Here is a tiny trained network, its code and every weight. The questions are about switching its units off for an input and a class, where a switched-off unit gives its printed mean instead of its output.

import numpy as np


def w(rows, s, z=0):
    codes = np.array(rows[::2]) - 128.0
    scale = np.full(codes.shape[1], s)
    scale[-1] = z or s
    return codes * scale


def f(y):
    return np.maximum(y, 0)


def log_softmax(a):
    a = a - a.max(-1, keepdims=True)
    return a - np.log(np.exp(a).sum(-1, keepdims=True))


def net(x, mask):
    res = np.array(x, float).reshape(1, 6) / 4 @ E
    y = f(res @ A[0][:, :-1].T + A[0][:, -1])
    res = res + np.where(mask, y, B[0][:, -1]) @ B[0][:, :-1]
    return log_softmax(res[-1] @ U[:, :-1].T + U[:, -1])


A, B = {}, {}
E = w([
[137,213,34,49,60,126,90,117,193,148,226],'x0',
[87,110,49,50,133,105,192,152,115,148,128],'x1',
[2,68,128,154,71,106,132,22,82,152,118],'x2',
[127,52,32,228,72,101,55,107,134,164,92],'x3',
[98,243,107,101,46,18,123,63,90,180,95],'x4',
[129,203,95,171,171,74,66,157,40,74,150],'x5',
],0.008)
A[0] = w([
[134,57,183,173,192,202,100,135,127,50,108,155],'n0',
[153,158,163,197,83,88,2,73,103,138,107,102],'n1',
[160,102,103,52,137,205,156,156,207,158,113,183],'n2',
[196,197,151,92,145,195,89,164,198,68,209,254],'n3',
[106,94,150,139,162,45,133,96,91,134,78,136],'n4',
[37,72,66,109,176,67,194,115,109,117,97,80],'n5',
[92,105,60,140,65,107,88,56,175,148,148,126],'n6',
[115,72,24,157,60,157,112,138,234,230,146,162],'n7',
[147,44,203,206,201,180,116,158,150,102,124,154],'n8',
[64,146,138,151,102,83,142,86,83,178,72,170],'n9',
[249,146,78,170,166,121,61,214,143,59,93,129],'n10',
],0.008,0.0051)
B[0] = w([
[36,171,108,115,94,97,173,157,111,4,121,224],'n0',
[110,69,154,180,11,76,123,128,153,65,115,197],'n1',
[183,141,143,142,124,87,254,78,111,128,165,209],'n2',
[199,89,103,132,149,93,157,126,177,108,114,251],'n3',
[112,119,207,148,105,166,135,112,188,185,93,173],'n4',
[62,167,151,171,157,142,74,80,129,133,66,168],'n5',
[142,162,69,139,109,152,98,13,69,187,155,199],'n6',
[137,163,122,125,118,109,142,34,81,187,131,221],'n7',
[87,124,90,139,58,101,171,145,93,27,133,234],'n8',
[136,105,148,168,189,67,94,93,134,133,76,194],'n9',
[207,67,59,123,244,98,24,231,148,129,88,224],'n10',
],0.0084,0.014)
U = w([
[102,112,131,145,1,104,250,100,126,62,147,178],'0',
[105,178,64,127,70,116,106,42,68,192,192,102],'1',
[221,105,164,118,220,133,192,111,147,219,133,252],'2',
[145,60,113,166,116,140,71,188,172,171,153,17],'3',
[44,137,173,127,174,176,128,142,102,152,97,51],'4',
[106,103,150,130,149,180,108,197,89,103,124,18],'5',
[116,101,94,223,105,69,39,70,152,129,82,159],'6',
[147,136,57,90,172,101,101,200,130,43,159,161],'7',
],0.0081,0.0031)

Each question gives the input, the list of numbers given to net, and the class t.
The units are the neurons (one row each of A and B). Each row of codes is followed by its name. A weight is (code - 128) times the scale printed after its matrix; where a second scale follows, it is the last column's (A, B and U).
mask holds one flag per neuron, in row order. A switched-off neuron (its flag False) gives its mean, the last column of its row in B, instead of its output. The means were averaged over made-up inputs and are rounded, as every weight is.
A unit's drop is (log p(t) with every unit on - log p(t) with that unit switched off) / (log p(t) with every unit on - log p(t) with every unit switched off).
The circuit of an input: a set's keep is (log p(t) with only the set's units on - log p(t) with every unit switched off) / (log p(t) with every unit on - log p(t) with every unit switched off). Starting from all 11 units, units are removed one at a time, each time the one whose removal leaves the highest keep (on an exact tie, the one counted first), for as long as the keep stays at least 0.8.
circuit, biggest first: the units of the circuit, biggest drop first
most important unit: the unit with the biggest drop
top k neurons: the k neurons with the biggest drops, biggest first
drop of u: that unit's drop, to one decimal
input [5,5,1,8,-3,7], class 1: circuit, biggest first => [n6 n7]
input [-3,8,-7,-6,8,-3], class 2: most important unit => n8
input [-2,1,-1,-2,-2,1], class 7: circuit, biggest first => [n1 n7]
input [4,-3,8,2,-8,-1], class 1: top 4 neurons => [n6 n7 n1 n3]
input [-2,-6,-4,8,-4,1], class 7: circuit, biggest first => [n10 n0]
input [-2,7,-2,6,-4,4], class 7: circuit, biggest first => [n10 n6]
input [6,-5,-3,-4,3,-6], class 2: top 3 neurons => [n8 n0 n1]
input [-6,-2,-3,0,7,-5], class 2: top 2 neurons => [n0 n8]
input [-4,-3,-7,1,-3,-5], class 7: top 2 neurons => [n10 n1]
input [6,3,0,0,-2,4], class 2: circuit, biggest first => [n0 n8]
input [1,-1,6,-4,2,5], class 6: top 2 neurons => [n9 n2]
input [4,5,-7,-8,3,0], class 2: top 3 neurons => [n0 n8 n2]
input [-3,8,-1,-3,2,-4], class 2: top 3 neurons => [n8 n0 n1]
input [-8,-6,-2,8,-2,-4], class 0: top neuron => [n8]
input [7,-4,-5,5,-6,-4], class 2: top 2 neurons => [n7 n2]
input [-7,-7,-5,-3,-5,-2], class 7: top 2 neurons => [n10 n1]
input [-4,-3,-8,-6,-6,-2], class 7: drop of n10 => 3.0
input [-6,-5,-1,7,-2,-8], class 0: drop of n5 => 0.0
input [-6,-6,0,1,-3,3], class 0: drop of n0 => 0.2
input [8,2,-1,2,-2,-3], class 1: circuit, biggest first => [n7]
input [-3,-3,2,-1,-4,6], class 7: drop of n10 => 0.3
